Below are the code and all the weights of a small trained network. Each question names an input and a target symbol and asks about switching units off, where a switched-off unit gives its printed mean instead of its output.

import numpy as np


def w(rows, s, z=0):
    codes = np.array(rows[::2]) - 128.0
    scale = np.full(codes.shape[1], s)
    scale[-1] = z or s
    return codes * scale


def f(y):
    return np.maximum(y, 0)


def softmax(a):
    e = np.exp(a - a.max(-1, keepdims=True))
    return e / e.sum(-1, keepdims=True)


def log_softmax(a):
    a = a - a.max(-1, keepdims=True)
    return a - np.log(np.exp(a).sum(-1, keepdims=True))


def net(x, mask):
    ids = ['βγδεζηθμπστφψω'.index(c) for c in x.split()]
    T = len(ids)
    res = E[ids] + P[:T]
    u = 0
    for l in range(3):
        r = res
        for j in range(2):
            rows = slice(4 * j, 4 * j + 4)
            q, k, v = (r @ M[l][rows].T for M in (Q, K, V))
            z = softmax(np.where(np.tri(T) > 0, q @ k.T / 4**0.5, -1e9)) @ v
            o = O[l][rows]
            res = res + np.where(mask[u + j], z, o[:, -1]) @ o[:, :-1]
        u += 2
        y = f(res @ A[l][:, :-1].T + A[l][:, -1])
        res = res + np.where(mask[u : u + 4], y, B[l][:, -1]) @ B[l][:, :-1]
        u += 4
    return log_softmax(res[-1] @ U[:, :-1].T + U[:, -1])


Q, K, V, O, A, B = {}, {}, {}, {}, {}, {}
E = w([
[206,130,166,143,91,220],'β',
[109,117,174,143,169,104],'γ',
[138,165,133,228,105,63],'δ',
[202,130,207,107,143,127],'ε',
[211,90,144,114,92,104],'ζ',
[132,219,112,134,176,54],'η',
[142,202,164,126,175,162],'θ',
[129,124,155,80,146,140],'μ',
[54,62,113,171,135,32],'π',
[69,101,202,114,183,189],'σ',
[117,166,135,207,136,211],'τ',
[81,35,125,193,99,140],'φ',
[142,196,24,190,119,63],'ψ',
[124,193,64,5,77,190],'ω',
],0.016)
P = w([
[216,79,70,170,255,154],'0',
[180,97,106,147,217,149],'1',
[182,111,122,138,193,153],'2',
[177,130,135,139,163,148],'3',
[169,133,141,130,151,148],'4',
[164,140,149,129,138,150],'5',
[154,147,155,117,134,148],'6',
[151,148,161,116,120,146],'7',
[146,156,156,112,113,144],'8',
[135,168,161,109,108,137],'9',
[133,165,162,104,98,145],'10',
[131,169,161,102,102,143],'11',
[129,159,156,99,110,132],'12',
],0.0069)
Q[0] = w([
[242,162,193,84,135,168],'0.h1',
[139,159,122,142,111,110],'0.h1',
[217,140,174,121,110,129],'0.h1',
[138,151,205,91,147,117],'0.h1',
[108,140,202,130,145,238],'0.h2',
[205,182,117,168,193,107],'0.h2',
[134,1,213,107,223,128],'0.h2',
[137,187,79,139,154,180],'0.h2',
],0.0087)
K[0] = w([
[134,184,89,82,119,185],'0.h1',
[144,181,118,118,159,107],'0.h1',
[160,135,75,42,118,186],'0.h1',
[114,147,106,47,114,173],'0.h1',
[151,140,210,143,114,184],'0.h2',
[134,127,151,96,126,136],'0.h2',
[171,69,213,210,254,113],'0.h2',
[87,116,102,62,161,208],'0.h2',
],0.0086)
V[0] = w([
[77,100,43,38,27,138],'0.h1',
[119,97,158,197,178,134],'0.h1',
[128,194,82,105,88,165],'0.h1',
[160,145,116,214,154,163],'0.h1',
[144,53,117,193,188,115],'0.h2',
[40,79,81,119,192,214],'0.h2',
[13,163,66,174,111,35],'0.h2',
[85,207,57,255,84,138],'0.h2',
],0.0052)
O[0] = w([
[89,105,144,139,94,2,44],'0.h1',
[117,116,92,118,173,159,136],'0.h1',
[100,96,204,126,132,148,142],'0.h1',
[130,126,98,101,154,145,175],'0.h1',
[183,114,80,135,142,46,148],'0.h2',
[173,163,135,126,106,200,91],'0.h2',
[165,115,202,113,97,89,2],'0.h2',
[149,107,108,109,111,82,87],'0.h2',
],0.0059,0.0042)
A[0] = w([
[96,198,155,153,24,28,112],'0.n1',
[118,140,253,111,142,50,130],'0.n2',
[79,16,229,148,16,87,252],'0.n3',
[203,106,136,65,147,219,204],'0.n4',
],0.0052,0.0033)
B[0] = w([
[165,74,196,113,192,255,159],'0.n1',
[98,166,26,154,93,213,170],'0.n2',
[27,218,80,164,214,129,184],'0.n3',
[119,98,108,75,209,141,254],'0.n4',
],0.0059,0.0055)
Q[1] = w([
[203,170,220,184,164,239],'1.h1',
[23,72,124,27,89,85],'1.h1',
[76,196,199,240,158,196],'1.h1',
[195,125,217,45,111,72],'1.h1',
[130,14,1,103,250,227],'1.h2',
[145,123,117,164,226,194],'1.h2',
[240,85,235,81,104,138],'1.h2',
[87,223,147,30,252,100],'1.h2',
],0.0053)
K[1] = w([
[29,145,122,108,79,150],'1.h1',
[162,75,100,162,254,110],'1.h1',
[105,126,158,98,60,140],'1.h1',
[163,159,61,159,137,129],'1.h1',
[130,129,202,133,82,144],'1.h2',
[97,151,135,101,129,129],'1.h2',
[108,115,116,142,161,134],'1.h2',
[101,98,152,123,73,134],'1.h2',
],0.0096)
V[1] = w([
[152,136,60,118,185,97],'1.h1',
[111,159,110,100,103,195],'1.h1',
[165,84,125,150,98,166],'1.h1',
[112,116,68,46,129,97],'1.h1',
[177,108,100,89,133,129],'1.h2',
[255,183,136,92,73,114],'1.h2',
[137,101,215,33,46,181],'1.h2',
[35,179,159,151,46,153],'1.h2',
],0.0071)
O[1] = w([
[126,97,146,116,182,137,209],'1.h1',
[131,118,74,148,167,90,170],'1.h1',
[188,92,152,161,114,167,128],'1.h1',
[133,84,92,19,136,100,135],'1.h1',
[216,85,108,142,161,118,169],'1.h2',
[254,121,105,120,135,135,116],'1.h2',
[158,141,167,93,89,96,53],'1.h2',
[125,159,150,182,16,209,1],'1.h2',
],0.0074,0.0073)
A[1] = w([
[151,98,100,176,83,133,128],'1.n1',
[172,136,92,158,83,167,177],'1.n2',
[144,116,132,78,2,111,218],'1.n3',
[222,140,155,156,148,100,5],'1.n4',
],0.0076,0.0022)
B[1] = w([
[103,166,120,149,174,142,134],'1.n1',
[117,109,12,58,156,109,154],'1.n2',
[143,123,158,234,165,93,144],'1.n3',
[254,127,165,122,151,172,251],'1.n4',
],0.008,0.0029)
Q[2] = w([
[73,188,159,160,150,100],'2.h1',
[200,90,103,62,141,115],'2.h1',
[167,107,177,67,2,117],'2.h1',
[101,192,129,131,229,173],'2.h1',
[178,134,154,106,114,130],'2.h2',
[55,111,44,150,230,136],'2.h2',
[149,214,88,88,107,153],'2.h2',
[143,71,100,145,114,129],'2.h2',
],0.0088)
K[2] = w([
[87,149,123,160,109,104],'2.h1',
[155,129,143,42,152,120],'2.h1',
[176,88,153,143,250,124],'2.h1',
[92,194,124,122,54,141],'2.h1',
[133,135,174,158,168,155],'2.h2',
[112,184,108,92,112,148],'2.h2',
[103,165,113,183,123,114],'2.h2',
[75,123,144,127,133,134],'2.h2',
],0.012)
V[2] = w([
[135,109,82,74,120,167],'2.h1',
[105,112,176,155,101,192],'2.h1',
[153,166,2,129,122,148],'2.h1',
[121,116,131,32,86,139],'2.h1',
[113,139,110,149,79,152],'2.h2',
[116,89,132,141,173,99],'2.h2',
[129,152,141,75,113,96],'2.h2',
[113,181,108,184,171,49],'2.h2',
],0.009)
O[2] = w([
[13,139,73,37,88,250,177],'2.h1',
[167,51,74,140,206,176,51],'2.h1',
[64,235,36,133,2,112,203],'2.h1',
[79,101,21,11,152,75,76],'2.h1',
[96,144,87,151,203,136,4],'2.h2',
[70,42,169,149,71,125,221],'2.h2',
[163,163,95,131,172,186,89],'2.h2',
[128,185,196,150,101,62,166],'2.h2',
],0.0052,0.011)
A[2] = w([
[138,128,162,177,213,130,121],'2.n1',
[187,1,177,128,112,139,251],'2.n2',
[167,109,194,115,194,57,113],'2.n3',
[127,190,189,65,175,219,66],'2.n4',
],0.0089,0.0031)
B[2] = w([
[126,106,211,163,151,190,207],'2.n1',
[131,80,115,112,1,153,246],'2.n2',
[142,198,173,86,182,106,224],'2.n3',
[157,95,42,196,202,58,254],'2.n4',
],0.01,0.0071)
U = w([
[221,137,136,100,178,146,173],'β',
[130,139,152,67,44,156,132],'γ',
[86,68,124,186,55,127,84],'δ',
[85,180,217,62,136,238,204],'ε',
[165,244,161,85,177,136,67],'ζ',
[191,142,76,197,93,13,174],'η',
[179,171,159,200,87,158,92],'θ',
[82,81,139,179,138,2,110],'μ',
[83,67,131,165,185,130,42],'π',
[178,134,82,208,239,71,3],'σ',
[180,107,58,190,107,160,177],'τ',
[136,171,112,199,142,237,74],'φ',
[67,209,128,115,43,178,123],'ψ',
[66,117,85,18,177,93,212],'ω',
],0.0067,0.0046)

Each question gives the input, a string of symbols that net reads in full, and the target symbol t.
The units are the heads (4 rows each of Q, K, V and O) and the neurons (one row each of A and B). Each row of codes is followed by its name. A weight is (code - 128) times the scale printed after its matrix; where a second scale follows, it is the last column's (O, A, B and U).
mask holds one flag per unit, layer by layer, with each layer's heads first. A switched-off unit (its flag False) gives its mean, the last column of its rows in O or B, instead of its output. The means were averaged over made-up inputs and are rounded, as every weight is.
A unit's drop is (log p(t) with every unit on - log p(t) with that unit switched off) / (log p(t) with every unit on - log p(t) with every unit switched off).
The circuit of an input: a set's keep is (log p(t) with only the set's units on - log p(t) with every unit switched off) / (log p(t) with every unit on - log p(t) with every unit switched off). Starting from the 12 units with the biggest drops (on a tie, the unit counted first), units are removed one at a time, each time the one whose removal leaves the highest keep (on an exact tie, the one counted first), for as long as the keep stays at least 0.8.
units of the circuit, in order: the units of the circuit, biggest drop first
unit that matters most: the unit with the biggest drop
top k neurons: the k neurons with the biggest drops, biggest first
k most important neurons of layer l: the k neurons of layer l with the biggest drops, biggest first
which heads matter: for each layer, one digit per head in row order, 1 if its drop is at least 0.15 and else 0, layers parted by /
input σ μ γ π γ ω γ ψ θ, target ψ: units of the circuit, in order -> 2.h1
input φ β σ ζ η, target ζ: top 2 neurons -> 2.n3, 2.n4
input ε δ ε ω ε η β ψ φ β, target ψ: which heads matter -> 11 / 11 / 10
input μ ε ε γ ε τ μ β, target τ: 2 most important neurons of layer 0 -> 0.n3, 0.n2
input γ ε ε, target β: units of the circuit, in order -> 1.h2, 1.n4, 0.h1
input ω ε π, target ω: which heads matter -> 11 / 00 / 11
input ψ ω ω, target ψ: which heads matter -> 11 / 01 / 10
input ε ε ζ ε ε ε ε δ, target θ: which heads matter -> 01 / 10 / 10
input γ ω β ε ε φ ω π ε μ ψ ψ γ, target ψ: units of the circuit, in order -> 2.h1, 2.n4, 0.n4
input τ ε γ, target ε: top 3 neurons -> 2.n4, 2.n1, 2.n3
input ε ψ ψ μ β φ ω, target ω: which heads matter -> 00 / 00 / 10
input μ ψ γ ω ψ, target ω: which heads matter -> 00 / 10 / 10
input ψ ψ ω γ, target ω: which heads matter -> 01 / 10 / 10
input δ ε γ ψ γ ω δ, target ω: units of the circuit, in order -> 2.h1, 1.h1
input σ τ δ, target θ: which heads matter -> 00 / 10 / 10
input ω γ π η β δ β μ ψ, target ψ: unit that matters most -> 0.h2
input β ψ γ τ ψ ψ ω ε ψ ε γ, target ψ: units of the circuit, in order -> 2.h1, 0.n4
input β ε ζ φ ε ψ φ σ σ, target π: units of the circuit, in order -> 2.n4, 2.h1, 1.h2, 0.h2
input ε θ θ γ η ε β ω θ, target ω: which heads matter -> 00 / 10 / 10
input π β μ ε γ η, target ζ: which heads matter -> 00 / 00 / 10
input φ θ σ, target π: top 2 neurons -> 2.n4, 2.n1
input ψ φ β φ ζ μ ε ε σ ε ω σ σ, target ω: units of the circuit, in order -> 2.h1
input β φ ε ω η ε θ γ ζ γ ψ ε, target ψ: which heads matter -> 11 / 10 / 10
input ψ μ γ σ τ γ ψ ε σ β, target τ: which heads matter -> 01 / 00 / 10
input σ β μ φ, target δ: top 2 neurons -> 2.n2, 0.n4
input θ τ τ δ ε ε ζ ε ε, target β: top 4 neurons -> 2.n3, 2.n4, 1.n4, 0.n3
input δ γ φ β μ δ ω μ π, target ω: which heads matter -> 01 / 00 / 11
input η θ ψ ω τ γ γ ε τ ψ δ, target ψ: units of the circuit, in order -> 2.h1, 2.n4
input β η μ φ μ η γ ω φ, target ω: units of the circuit, in order -> 2.h1
